Facts:
ε 711 <- nodu, trovi, loskom, floplenis, rifa, vaklom, damik, flurufik, flefal, nivo, drestilim, skekifir
ε 685 <- furil, skitrir, tesko, klepli, giklagik, stopu, tusuk, latren, flogragru, mogan, mufler, totrutrus, mugruzak, mitrur, vazo, lalan, stapim, nopi, susil, guston, grokli, motru, plamur, stise, fodu, kozem, grulal, molak, baplas, sigru, lise, branu, gakem
ε 199 <- vegrim, grolim, darur, labram, pazus, grezipon, treplefa, flaza, vasti, flafer, piplen, skobos, tasu, druden, flaplen, trese
ε 636 <- satol, trasol, buzis, plonafil, dreplu, fotun, skamin, stoflen, labrisal, kestim, rori, stakam, drisi, klaval, fola, klasal, skikan, flofla, pidru, bulom, sorun, plebuk, klipatol, bikla, bifa, lonik, dibris, klakis
ε 547 <- klole, kliskol, munu, peflus, dreklus, rostol, forales, repem, bola, fligum, dekenu, skiplor
nodu μ skikan
vegrim μ stakam, repem, branu
grolim μ flofla, loskom
satol μ susil
skitrir μ peflus
tesko μ vazo, forales
klole μ grezipon, damik, klipatol
kliskol μ flofla
munu μ dreplu, repem
trovi μ dekenu, vazo, latren
trasol μ fola
peflus μ mitrur
labram μ klipatol
giklagik μ baplas
pazus μ flofla
dreklus μ baplas, flogragru
floplenis μ vaklom, stapim, vazo
stopu μ flofla
buzis μ flofla
grezipon μ plamur, loskom
plonafil μ fligum, tasu
rifa μ flofla, repem
vaklom μ vazo
treplefa μ loskom
fotun μ flogragru, tasu, bifa
skamin μ grokli
tusuk μ labrisal, klole
latren μ flofla
mogan μ bikla
stoflen μ darur
mufler μ klepli, flofla, kozem
rostol μ flofla
totrutrus μ flofla, flefal
mitrur μ vazo
forales μ klipatol
lalan μ tasu, flofla
stapim μ mogan
damik μ grezipon
repem μ flofla
kestim μ flofla
nopi μ grokli
stakam μ vazo
susil μ flogragru
drisi μ labrisal, tasu, flofla
guston μ baplas, flofla, lalan
klaval μ klepli, labram
motru μ lalan
flaza μ mugruzak, flogragru, darur
fola μ sigru
vasti μ flofla
stise μ flofla, lise
flefal μ tasu, rostol
klasal μ plamur
fodu μ floplenis
skikan μ skitrir, labrisal
nivo μ stopu
drestilim μ tesko
piplen μ treplefa
skobos μ dekenu, kozem
grulal μ trese, buzis
druden μ bikla
pidru μ tasu, klakis
bulom μ flofla, branu
sorun μ dreklus, flofla
molak μ kozem
dekenu μ flofla, vazo
skiplor μ guston, pidru, flofla, vegrim
baplas μ klepli, mitrur, flofla, lalan
sigru μ vazo, lalan
plebuk μ loskom, lalan
lise μ loskom
branu μ flofla, lalan
klipatol μ klepli, flofla, darur, lalan
skekifir μ skitrir
flaplen μ sigru, repem
gakem μ flofla
bifa μ kozem, pazus
lonik μ labram
dibris μ flofla, stopu
klakis μ tasu, peflus

Known rows:
[ 23  -2 -30  -5 -44  16 -21  18  -5  32  28  11  12 -18 -11 -24  20  28
  55  -2   9  55 -11  12 -38   2   6  39 -22  -4  21  -2 -17 -22   6  -1]: klole
[ 22 -11 -45 -12 -30  19  -7  14   2  31   4  14  18 -17 -12 -25  25  25
  63   3  -2  68   5  10 -28  -5  12  31 -32   0  15  -2 -22 -17   2   1]: forales
[  1 -16   6  -2  -7   8 -13  37  15   3 -16 -18 -13 -13  38  22  24  19
   3  -4  -8  31  25  27  -5  -9 -13 -25 -20  10  12  39 -49  24  -5 -18]: tesko
[ 10 -12 -10  26   0 -38  18 -30  31  -1 -32  17 -10   7  29   5 -23   7
   8 -18 -21  -4  19 -26  -6 -17 -24   5 -35  30  -3 -41 -22  24  22  31]: motru
[  5  23   1  10  15  26   4   5  23  10  -4   7  29   4  -5 -17 -16 -11
 -25  10  11  -8  -2  14  11  17  15 -12  -5  11 -11  -3   6  -3  10  15]: bikla
[ -1 -16   2 -23  -4 -18  -8 -16  -7  -7 -12  14   9   1 -15  -9   5  -9
   3   1 -11   1  -7  -7  -5 -24   4  18  15 -17  -9  -3  13  -7 -15 -16]: skiplor
[ -8  10   9   3 -21   0  -7  18  -3 -17  14  23  22 -12  13  -7 -14  34
 -21  17   0   7 -23 -29   1  14  -6  13   7  -1  21  31   9  -3   0  26]: skekifir
[ -8  22  -9   5 -15   3   2  -7  13 -16 -23   3  10  -3  24 -26 -18   5
 -22   0   6   8 -17 -10  17  11 -21   3   8  19 -25  -2   0  13   9  10]: flaplen
[ 11 -16  17  38 -35 -31 -38 -12   2  33  30 -27 -30   1   8  11  -1  13
 -32 -13  32 -46 -24  33 -44  15 -26   8  14   4  31 -41 -25  -4  35   5]: lise
[ 11  14   8  13  -4  14   1   4   5   3   5   5   9   5  18 -11   9   6
 -14  25   3 -11   6  -2   0   5  -8 -17 -12  -4  -2 -18 -11   9   5   4]: nopi
[ -4 -16  -7  31   1 -36  -7 -23  29  28 -11  -3 -18   3   3  17 -45  -1
  -5 -39   9 -18 -10  25 -25   3 -13  22  -6  35  15 -23  -9  -2  46  31]: plebuk
[  2  16  -3   3  30  20  13  -1  17  18  -1  -8  13  14 -24 -12   4 -26
  -2  18  -1   2  10  40  23  16  24 -18 -16   5  -5 -11   2 -12   2   0]: bifa
[-20 -21 -13 -21   6 -11   7 -11 -28 -36 -12 -11 -23   9 -40   5  23 -27
  15 -31  15   0 -17 -30  15  -7  -2   4  47 -20 -32 -18  22 -11 -28 -43]: pazus
[  9  18   2  -9   0  -4 -12 -16   4  21 -13   4  22  -1  -4 -24  11  -1
  -9  37  -3   2   3  26   9  -5   6   4  -9  -7   8  -8   6  -4   1  -1]: fligum
[  3  15   3   5  12  21   1   1  15  14  -3  -3  20   6  -5  -9 -15 -11
 -17   9   5  -6  -3  25  13  16  18  -7  -7   7  -1  -2   6  -7  14  14]: dreplu
[-25 -22   7  -4  15  -8  -6  36   5  -4 -17 -11  -5 -18  20  22  15  22
 -28   6  -7  36   7  29  14   2  -9 -21  -6  13  29  52 -35   6  -4   3]: floplenis
[-13 -24  -5  -1 -16 -30 -19 -21 -18  -7  11 -26 -40   4 -26  11   5 -13
  -3 -40  29 -19 -29   1 -14   7 -14  22  47 -10  -8 -26   9 -15   9 -24]: grolim
[  3  35  18  -5 -26  35 -18  18   6  -7  22  18  33  -2  22 -16 -43  20
 -14  -6   2  -7 -30 -25  -8   2   4  17   4   4  -6  47  17  -2   0  29]: skikan
[  0 -21   5  -8  -4  -1  -2   5 -10 -23  12  -1 -10  20 -13   7  19 -13
  14 -16   0 -19   1 -26  -7 -21  -3  -2  13 -27 -13 -17  13   5 -29 -29]: totrutrus
[-16 -34   0 -24  17   8   0   8  -8 -25  -1   7  -4  17 -43  25   1 -29
  13 -50   3 -16 -17 -26  -8 -22  16   5  34 -20 -31   5  31 -23 -25 -28]: buzis

Rows:
No name comes twice in this set of rows, the named rows included.
[ -4  11   3  13   2  11   2   4  39   2 -25  17  28   3  19 -12 -36   2
 -21 -10   2  -2  -8  -1   6   3   6   0 -14  28 -15   5  -2   2  15  32]  fola
[ -2 -14  15   3   6   4  -7  28  12   1 -20 -24  -7  -7  35  24  28   7
 -24   8  -4  12  21  35  11  -7 -11 -37 -13   9  10  25 -45  21  -2 -19]  vazo
[ -6 -29   1  17   3 -36   7   2  45 -15 -64   3 -13   1  51  23 -13  11
 -11 -23 -22  22  25   4   6 -29 -38 -12 -33  41  -4   3 -51  39  20  16]  sigru
[-13   9  13 -17  16  -1 -10   1   1 -20  20 -11 -11  26 -20   0 -26 -12
  31 -25 -21 -15  -7   1   8 -18   5  11   6 -18  -1  10  34  -9 -24  -2]  drisi
[ -8 -41  -9   8   3 -41  19 -22  15 -27 -33  17 -16  14   1  12  -8 -13
  10 -47  -8  -9   5 -52  -7 -37 -19   8  -5   1 -26 -40  -1  17  -3  -5]  branu
[ -6  48  24  -5  24 -15 -17  -2  17 -12  34 -28 -22  23  -1 -18 -45  -4
  45   8 -41 -11  14  42  22 -12   0  21 -26  -3  27  21  26   5 -19  26]  pidru
[-13 -39  -4 -36 -13 -13  -7  -1 -13 -21 -24  25  16  12 -32  -8  18 -19
  -4 -27   4  -7 -28 -33  -6 -39   1  19  43 -29 -31  -9  21 -14 -29 -39]  repem
[ -6   1  -2  10  16  -7   6   8   3   5   2   6  12  -4  -7  -9   5   7
 -26  29   7   6  -5   7  13  24   3  -2  -5  -4  25   2   0 -10   7  19]  flurufik
[ 17   6  -5  15  -1   9  13  -5   8  11   1   3   6   8   9 -12  13   2
  -6  24   4  -1  16  -2   0   8   1 -19 -22   1  -2 -30 -11   8   8   1]  klepli
[ -7  52   6   0  12 -22 -11 -21  -3 -17  23 -35 -23   9   1 -29 -15  -8
  27  35 -20   1  13  37  38   4 -14  12  -7  -6  18  -4  20   9 -10  12]  tasu
[  5  10   4   7   0  16 -10   4  12  20  10  -1  12   3  -5   3 -18   0
 -10  -3   9  -8  -4  25  -9   8  12   0   2   7   5   4   2 -14  15  11]  klasal
[ -4 -16   6  26  -3 -27 -14  -8   2  24  19  -8 -12  -4 -16   5   1  12
 -40   5  26 -23 -22  35 -14  32 -11   9   7   7  43 -20  -7 -17  30  21]  loskom
[ 34  10   0 -11   1 -11  26 -49 -70  45 -14  21   0 -58  12  35 -11  -1
 -12  44 -30 -12  38 -22 -20  -3  33  11   9   4  20  30  10   1  20  -6]  dreklus
[ -3   4  -2  30 -36 -39 -38 -22  -6  30  25 -42 -41 -13  -1  -2 -10   6
 -29 -14  44 -26 -35  44 -28  28 -30  22  34  18  24 -29 -13  -9  49   9]  treplefa

The same objects again, as new rows of numbers:
Known rows:
[ 42 -42 -34  25 -37 -24 -23 -27  40 -83 -16 -20  71 -16 -26 -36  29 -25
  -9 -23 -59  53  -6  34 -21 -37 -60 -50  -2  10   1  13 -10]: flofla
[-17 -25 -22  25 -43  13   9   7  31 -65 -14 -21  17 -42 -10  19 -14 -73
  -3 -24 -25  39 -46   1   2  -3 -26 -34 -43 -25  -4 -31  17]: bulom
[  9 -28  -4  37 -11 -14  12 -15   3 -61  10  38  15  -7 -35 -16  -8 -73
   3 -23 -63  20 -43  20  -2 -11 -26 -55  -9 -36 -27 -22  42]: motru
[ -1 -27  -6  33   1 -13  17 -12   9 -69  14  39   8 -19 -39   4  -8 -57
   1 -13 -66  16 -48  30 -11 -12 -19 -52 -43 -32 -17 -19  33]: molak
[ 22 -40 -21  45   1 -21   8 -18  17 -71  -1  36  18  -3 -34 -17   7 -72
  -3 -23 -65  13 -44  27  -1 -29 -35 -58  -8 -16 -25 -15  29]: baplas
[-10  10 -38  37   4  27  24 -30  39 -43  23  -9  64 -12   0   7  30 -16
   7  -1 -62  63 -13  28 -10 -39 -62  -6 -54  14 -40  16  -5]: bikla
[-20 -29 -33  62  -8  29  12 -24  23 -65   6  38  11 -13   4  27 -11 -74
   0   3 -45  32 -55 -13  -5  -1 -50 -45 -40 -30  -1 -24  35]: trovi
[  3 -46 -38  50  -7  -5   2 -28  26 -65   4  27  40  -5   7  10  27 -65
 -12 -14 -29  24 -46   6 -17 -13 -41 -49 -29   4   2   4  -3]: dekenu
[ -5 -52 -40  28 -29  25  13  -3  21 -32   6  -1  15 -15   0  27  28 -65
 -18 -10 -18  15 -43 -21   2   2 -19 -34 -46  -8  -1 -32  -1]: flaplen
[  2 -14  12  29 -42  12  -2 -27 -20 -38  23 -13  15  -4 -43 -21  21 -34
   8  -4 -31  23 -21 -24  -3  10 -66 -11  -2 -39 -19 -18  26]: klole
[  6 -34 -14  46  -1 -12  16 -18   6 -63   7  34   7  -7 -34  -4  -4 -73
  -3 -23 -62  15 -41  23   0 -13 -31 -53 -21 -21 -26 -24  38]: giklagik
[ -9 -26 -22  22 -48  -1   0   4  42 -67 -14 -18  25 -42 -14  22 -10 -72
  -3 -29 -23  42 -42   7   0 -14 -24 -37 -39 -26  -4 -29   7]: kestim
[-13 -24 -23  67   5  16  15 -33  21 -57  -2  37  25  -9  -2  26  -4 -67
  -4  11 -55  38 -48 -12  -6  -7 -66 -35 -30  -3 -26  -5  24]: drestilim
[ 38 -34 -38  64  11 -22  -7 -34  41 -79   5  35  71   6   4 -40  31 -31
  -5 -17 -70  52 -24  29 -16 -39 -66 -52   5  11 -27  16  -6]: vazo
[-19   6 -28  49   5  32  26 -35  18 -42  30  36  20  -1   3  16  24 -15
  12  12 -66  61 -29  29 -20 -25 -35 -43 -53  13 -42  17  33]: mogan
[-11 -15 -39  38 -22  10  14 -20  32 -56 -13  -3  48 -15   4  14  25 -54
 -11 -24 -32  54 -41  12   7 -30 -62 -34 -20  15 -22 -13   4]: fola
[  1 -29  -5  27 -20  -5   7  -4   3 -65  11  34   8  -8 -34   2 -11 -75
   4 -22 -64  14 -47  17  -4  -4 -20 -53 -29 -40  -8 -26  41]: totrutrus
[ -6 -29  -3  34 -26  -7 -16 -19  22 -78   1  24  24 -27 -13  25 -15 -71
   6   5 -59  24 -52   0 -19  -3 -30 -36 -44 -41   0 -14  21]: nivo
[ 37 -40 -16  39  -8 -23 -20 -26  31 -79  -2  22  63   0 -45 -36  30 -70
   1 -22 -64  24 -30  31 -11 -35 -46 -54   0  -7 -17  14   3]: lalan
[ 36   0  12  28 -45 -19 -21 -33  -7 -40  36 -17  68   1 -48 -37  28 -18
  11 -17 -68  57   2  29 -15   2 -67 -25  10 -28 -34  16  29]: plamur

Rows:
No name comes twice in this set of rows, the named rows included.
[-13  -5 -30  51 -21  24  24 -30  23 -38 -13 -13  33  -3  -2  -6  10 -47
  -9 -26 -24  56 -28 -20  14  -9 -72 -18   1   8 -48 -26  27]  skikan
[ 43 -44  10  69   9 -22   1 -29  16 -80 -13  12  53 -20 -59 -38  24 -19
 -12 -18 -66  11 -14  30 -10 -39 -56 -49  -5   2 -50  12  -9]  flogragru
[-12 -45 -15  31 -27  20   5 -10  12 -60  18  20  10 -24  -1  22  16 -64
   3  -4 -25  13 -51  -6 -19   4 -19 -37 -51 -36   3 -20   8]  munu
[-15 -19 -38  66   3  19  13 -32  28 -67   7  41  61  -3   3  26  28 -52
  -4  10 -61  52 -43   4  -9 -29 -65 -47 -24  10 -15  12  10]  vaklom
[-18   2  12  52   3   9   5 -30  10 -49  28  23  40 -19 -16  22  16 -14
   9  27 -68  53 -34  11 -18  -5 -62  -7 -54 -18 -35  14  13]  flurufik
[ 36 -51   9  54   6 -23 -10 -14  14 -43 -12 -18  65 -32 -53 -33  28 -18
 -24  -6 -35  12  -6   0  -6 -35 -56 -15 -28  13 -47  13 -12]  darur
[  6 -26 -32  62   4  -3  22 -28  11 -54   9  43  15   0  -3  -1  16 -66
   1 -22 -64  34 -47  22   2 -21 -48 -57 -14   9 -38 -11  37]  tesko
[ 16 -45 -39  72   9  -4  18 -32   8 -46  -1  28  50  -2   5 -12  27 -46
 -18  -9 -30  32 -43 -11  -6 -19 -69 -44  -2  17 -33  18  -8]  peflus
[-18  -9 -43  70   6  28  23 -33  30 -45  19  42  33  -3   4  28  23 -37
   2  17 -56  56 -52  -4 -10 -15 -67 -40 -46   9 -18   4  28]  floplenis
[-20  -4   1  29 -13  18  20 -17  37 -38  13 -12  40 -33 -16   3  14 -14
   5  -8 -47  59 -16  19  -6 -15 -49  -7 -47  11 -44   0   2]  rori
[-13  -2  -4  24 -42  27   8  -6  22 -39  -4 -18  19 -12 -22  -4 -12 -69
   7 -23 -25  56 -30 -17   8   5 -50 -13  -8 -35 -15 -32  35]  plebuk
[-12 -27   1  45  -4   6  25   7  23 -46 -17 -14   7 -45 -47  15 -18 -62
 -22 -30 -18  20 -44 -20  12  -9 -43 -18 -37 -19 -44 -37  22]  fotun
[ -7 -23 -21  27 -41 -15 -10  -1  40 -80  -9 -13  55 -39 -16   5  11 -65
  -2 -23 -29  49 -37  22  -6 -23 -25 -38 -39 -11  -3 -21  -7]  buzis
[ 22 -49 -17  30 -27 -17 -18 -15  20 -75  -1  -5  35 -15 -21  -3  27 -69
  -6 -15 -29  13 -44  -2 -18  -7 -26 -40 -33 -32   2  -2  -8]  rostol

Now the same objects, written a new way:
Known rows:
[  9   4 -14  -8 -17  -6  -9  -5   1  -2  19  16  14 -20 -18  -4  14  -2
  -5  -8   4  12  -8  21   8  -3  11   6 -10  26   8 -10  18   1   1 -21
  -3]: piplen
[ 44  29 -32 -16 -40 -22 -27  -4   4  12  45  36  22   4  -4   9  14 -10
 -25  -9  20  -3   7   1   6  -3  36  -3  -8  49  11   5  35   6  17 -27
 -11]: treplefa
[-14 -39 -15  10 -16   8 -14  -9   5  14 -26  11   8   5 -16   1   4  29
  10   2  -4 -11   8   2 -12 -28  20  12   4   5   9   1 -11 -14  14 -18
  -7]: furil
[-16 -44 -13   9 -16   9 -15  -8   6  15 -24   9   8   2 -15   2   2  32
   9   4  -4 -12  10   3 -11 -31  15  11   5   7   8   5 -12 -18  19 -17
  -9]: mugruzak
[ 13   0  -5 -11 -17  17  15  -1 -20 -35 -28  -9  -6  -2   2   6  17   3
  -5 -25  -9  29  16 -24  -2  15  17  18  39  -7  18  29  -9 -12  31  15
  20]: branu
[ -7  -5 -11  -5 -12 -10  18 -24 -27 -20  15   2  11 -38   0  16   1  38
  26  10 -40 -24   3 -16 -18   7 -12 -19  27   3  28  22 -35 -13  38  29
  20]: flofla
[  9 -12   5  -6 -18  35  13  14  -8 -30 -35  -4 -12   1  -9  -4  14  -5
 -18 -39   2  33   9  -8  17   0   7  22  47 -22   5  24  -8  -2  34   5
  15]: baplas
[ -3 -24  -3   1 -16  29  13  13   0  -7 -18   6  -1   7 -14 -13  10   6
 -13 -28   6  15   2   7   5 -22  12  20  18  -8   3  -4  10  -6  21 -17
   8]: giklagik
[ -8   7  10  -1   7  -9  22  -3 -10  -7  -2  -5   7 -28   2  14   6  22
 -13 -15  -2   3  10   6 -14  26  -2  -3   5 -12  34   5  14 -19  10 -11
  11]: skiplor
[ -7  19  14  -2   4 -20  31  -4 -23 -34  13 -10  10 -39  17   9   5  35
   8 -15  -5   7  19   7 -22  34   0 -10  21 -11  55  18   7 -26  13   7
  33]: repem
[  3  14  -5  -8  -7 -15  10 -18 -20 -44  23  -3  10 -47  -3  -2  22  21
  32  -5 -11  27   1  18  -4  23  -2  -5  19  23  41  19  -5 -13  13  17
  27]: pazus
[ -4  28 -34   3  -4 -14   8  27  24  34  14 -15  32 -19   0 -15   1  -6
 -15 -10  -9   4   5  16 -23  -7  35  19 -17  15   5 -21   6 -10   9  -3
   5]: damik
[  2 -22  -8  12  -8  19  15 -12   2  11 -25  -4   7   4  -9   5 -18  -6
  16  14  -6  -1  25   2   0   2  34  52   0   1  -2 -25   9  23 -19 -34
  46]: tesko
[-20 -21  -1   7   4 -11 -12  -7   3  30 -17   7  14 -23 -13  25  -5  34
  -8   5   3 -28   0   6 -15   4  -4  -9  -7  -8  16   8  -3 -16   2 -26
 -20]: fligum
[ 12 -15  -8  -6 -15  31   3  12   0  -4 -38   2  -6  12 -17   4  11 -10
 -21 -27  -2  20   6 -19   7   5  23  27  22  -9 -10   8   1  -3  18 -10
  -2]: motru
[ -5  -7 -12   0  -5   0  -8  -7   5  -4  16  11  13 -27 -27 -11  17   5
   4  -7   1  12 -12  33   5 -13   0   2  -9  18   9 -17   9  -1  -3 -22
  -4]: druden
[-16 -27 -13   5 -11   2   4 -10  -1  24   7  17  14 -19 -20   5  -4  22
   0   8 -26 -39 -16   7  -9 -28 -11  -8  -2   1  -4 -16 -15  -3  27 -11
 -10]: bikla
[-23 -45  -7  14 -12  11 -10  -8  11  12 -18   8   6   1 -15  -4   3  37
  12   2  -3 -12   5  11 -16 -39  13  10   2   7  13  -2 -10 -15  12 -21
  -7]: kozem
[-12  -5 -26  -1   8   2  10   1   9  19   6 -18  29 -10  -1  12  -9  -1
  -1  22  -4   3  14  22  -2   6   7  39 -27  -7  -4  -7   2  30   6 -12
  47]: trovi
[-17   1 -27  -4   2  -4  10  12  15  11  12 -16  28 -18  -5  -6   9   9
 -11  -2  -6   6   3  20 -15  -7   5  20 -20  -2   8  -9   3  -4  23   3
  15]: nivo

Rows:
No name comes twice in this set of rows, the named rows included.
[-11 -18  -2  -6  -4  12  22   2  -3  -8  -5   0  15  17 -21 -20  26  21
  -6 -17  -7  12  -2  15 -24 -14  28  25 -22   4  12 -44  35 -23   7 -29
  18]  skitrir
[ 24  27 -19 -15 -23 -19  -6 -15 -12 -23  31  13  15 -24   0   5  17   2
   4  -9   4  13   9   0   2  14  19  -9  11  36  29  19  11  -5  17   2
   9]  grolim
[ -5   2  10   4   9 -11  27 -20 -18 -15  -2  -9  11 -27  13  29 -20  15
  12  16   0  -8  31   7  -6  45   1  20   5 -13  33  12  12  13 -12 -19
  56]  dekenu
[ -7 -11  -6   0  -7   9  -5   0   5  -3   9  10   7 -27 -31 -13  18  -2
  -1 -16   7  15 -16  35  14 -16  -8   2   1   7   2  -8   6   0   8 -20
  -9]  flaza
[ -8 -10  -6   0  -8   8  32   1  -9   6  23   9  18 -17 -19 -12   6  12
  -5 -11 -25 -19 -16  18 -10 -17  -6   3  -5  -6   3 -41   6  -6  20 -11
   8]  bifa
[ -7 -29 -26 -25   3  -4 -34 -40  -6   4 -24   8  13 -14 -51  24  38  22
   5  11 -18  12 -20  -7 -13  19  -8  -4 -41  21  -9  -6   1 -18   1 -16
 -31]  tasu
[ -3  29  -1  24   6 -18  22  22  15  45 -13  -6  13 -39  -8 -11 -16  -9
 -11 -19 -14  -7   2   5 -21  22  42   7   8   9  20 -40  11 -26 -27 -25
 -16]  klole
[-15 -37   9   4 -12  30  17  17   1 -13  -3   8   1  14 -17 -23  18  18
 -16 -31  14   9   0  32   4 -45   1  19   8 -18  13 -14  20 -10  27 -27
   8]  susil
[  4 -27  -4   3 -10  28  14 -21  -5   0 -24  -1   9  17  -7  15 -15  -5
  13  20   3   0  29   4  10   3  20  60  -8  -9  -5 -14  14  36 -12 -41
  57]  mitrur
[ -7 -49 -13  11 -12  15 -10 -29   0  16 -30   5  11  10 -10  26 -24  15
  22  40  -2 -20  29   1   4 -11  15  47  -3  -1  -7   7  -9  29 -10 -37
  35]  vazo
[-25 -22 -32  -1  -1  -7 -17   7  15  27  -5 -12  27 -18 -11   9   0  22
  -8  12  -4 -11   3  17 -14 -19  -2   9 -20  -2  -2  12 -18  -4  25   1
  -2]  flurufik

